Here is a tiny trained network, its code and every weight. The questions are about switching its units off for an input and a class, where a switched-off unit gives its printed mean instead of its output.

import numpy as np


def w(rows, s, z=0):
    codes = np.array(rows[::2]) - 128.0
    scale = np.full(codes.shape[1], s)
    scale[-1] = z or s
    return codes * scale


def f(y):
    return y / 2 * (1 + np.tanh(0.7978845608 * (y + 0.044715 * y**3)))


def log_softmax(a):
    a = a - a.max(-1, keepdims=True)
    return a - np.log(np.exp(a).sum(-1, keepdims=True))


def net(x, mask):
    res = np.array(x, float).reshape(1, 6) / 4 @ E
    y = f(res @ A[0][:, :-1].T + A[0][:, -1])
    res = res + np.where(mask, y, B[0][:, -1]) @ B[0][:, :-1]
    return log_softmax(res[-1] @ U[:, :-1].T + U[:, -1])


A, B = {}, {}
E = w([
[148,136,254],'x0',
[100,37,142],'x1',
[163,154,63],'x2',
[117,112,192],'x3',
[159,126,176],'x4',
[214,104,50],'x5',
],0.0072)
A[0] = w([
[206,73,163,78],'N1',
[149,224,220,171],'N2',
[104,195,91,168],'N3',
[122,102,174,163],'N4',
[110,12,140,218],'N5',
[80,179,158,222],'N6',
[196,55,85,218],'N7',
[172,67,188,157],'N8',
[154,158,88,160],'N9',
[163,202,178,123],'N10',
[203,113,135,122],'N11',
[140,163,120,90],'N12',
[181,120,126,105],'N13',
[165,200,132,217],'N14',
[115,102,182,156],'N15',
[196,100,96,159],'N16',
[47,34,145,144],'N17',
[172,254,138,195],'N18',
[216,80,172,126],'N19',
[181,114,71,163],'N20',
[157,59,136,253],'N21',
[240,65,132,99],'N22',
[125,129,134,78],'N23',
[193,103,110,160],'N24',
[85,59,85,143],'N25',
[190,137,88,162],'N26',
[133,107,101,121],'N27',
[109,104,117,120],'N28',
[114,149,63,120],'N29',
[133,60,148,141],'N30',
[161,60,240,207],'N31',
],0.014,0.0041)
B[0] = w([
[219,192,114,157],'N1',
[111,60,62,236],'N2',
[165,40,58,174],'N3',
[117,191,99,174],'N4',
[86,161,121,202],'N5',
[161,32,28,194],'N6',
[72,251,119,203],'N7',
[135,179,135,189],'N8',
[79,76,32,168],'N9',
[207,99,139,180],'N10',
[82,218,188,151],'N11',
[187,67,125,131],'N12',
[95,124,121,138],'N13',
[157,118,2,183],'N14',
[111,164,85,182],'N15',
[64,123,160,176],'N16',
[67,186,163,192],'N17',
[180,86,62,211],'N18',
[167,228,195,173],'N19',
[75,161,92,190],'N20',
[115,229,134,183],'N21',
[130,208,119,174],'N22',
[112,94,178,120],'N23',
[92,218,144,164],'N24',
[31,198,157,168],'N25',
[69,98,101,179],'N26',
[83,112,170,140],'N27',
[11,171,211,131],'N28',
[129,148,77,173],'N29',
[152,165,156,159],'N30',
[156,215,94,254],'N31',
],0.0056,0.0098)
U = w([
[134,74,183,33],'0',
[9,115,106,174],'1',
[152,157,139,73],'2',
[161,95,41,136],'3',
[138,68,92,86],'4',
[138,118,100,254],'5',
],0.013,0.0075)

Each question gives the input, the list of numbers given to net, and the class t.
The units are the neurons (one row each of A and B). Each row of codes is followed by its name. A weight is (code - 128) times the scale printed after its matrix; where a second scale follows, it is the last column's (A, B and U).
mask holds one flag per neuron, in row order. A switched-off neuron (its flag False) gives its mean, the last column of its row in B, instead of its output. The means were averaged over made-up inputs and are rounded, as every weight is.
A unit's drop is (log p(t) with every unit on - log p(t) with that unit switched off) / (log p(t) with every unit on - log p(t) with every unit switched off).
The circuit of an input: a set's keep is (log p(t) with only the set's units on - log p(t) with every unit switched off) / (log p(t) with every unit on - log p(t) with every unit switched off). Starting from the 12 units with the biggest drops (on a tie, the unit counted first), units are removed one at a time, each time the one whose removal leaves the highest keep (on an exact tie, the one counted first), for as long as the keep stays at least 0.8.
circuit, biggest first: the units of the circuit, biggest drop first
top k neurons: the k neurons with the biggest drops, biggest first
drop of u: that unit's drop, to one decimal
input [6,-2,3,-4,4,7], class 2: circuit, biggest first -> (N19 N11)
input [3,5,4,-3,7,-6], class 2: circuit, biggest first -> (N31 N9 N26)
input [-8,-8,-3,-3,6,6], class 1: circuit, biggest first -> (N16 N26)
input [4,-5,5,6,4,8], class 2: circuit, biggest first -> (N19)
input [8,2,5,7,1,-4], class 3: circuit, biggest first -> (N2 N6)
input [2,7,8,6,-3,3], class 2: top 2 neurons -> (N2 N1)
input [2,-1,-8,1,5,-5], class 5: top 2 neurons -> (N31 N6)
input [-2,-3,-6,-5,0,0], class 4: top 2 neurons -> (N31 N7)
input [2,2,1,-4,4,8], class 2: drop of N19 -> 0.3
input [3,5,-4,-4,1,0], class 2: drop of N10 -> -0.1
input [-4,2,3,8,-8,5], class 1: drop of N19 -> 0.0
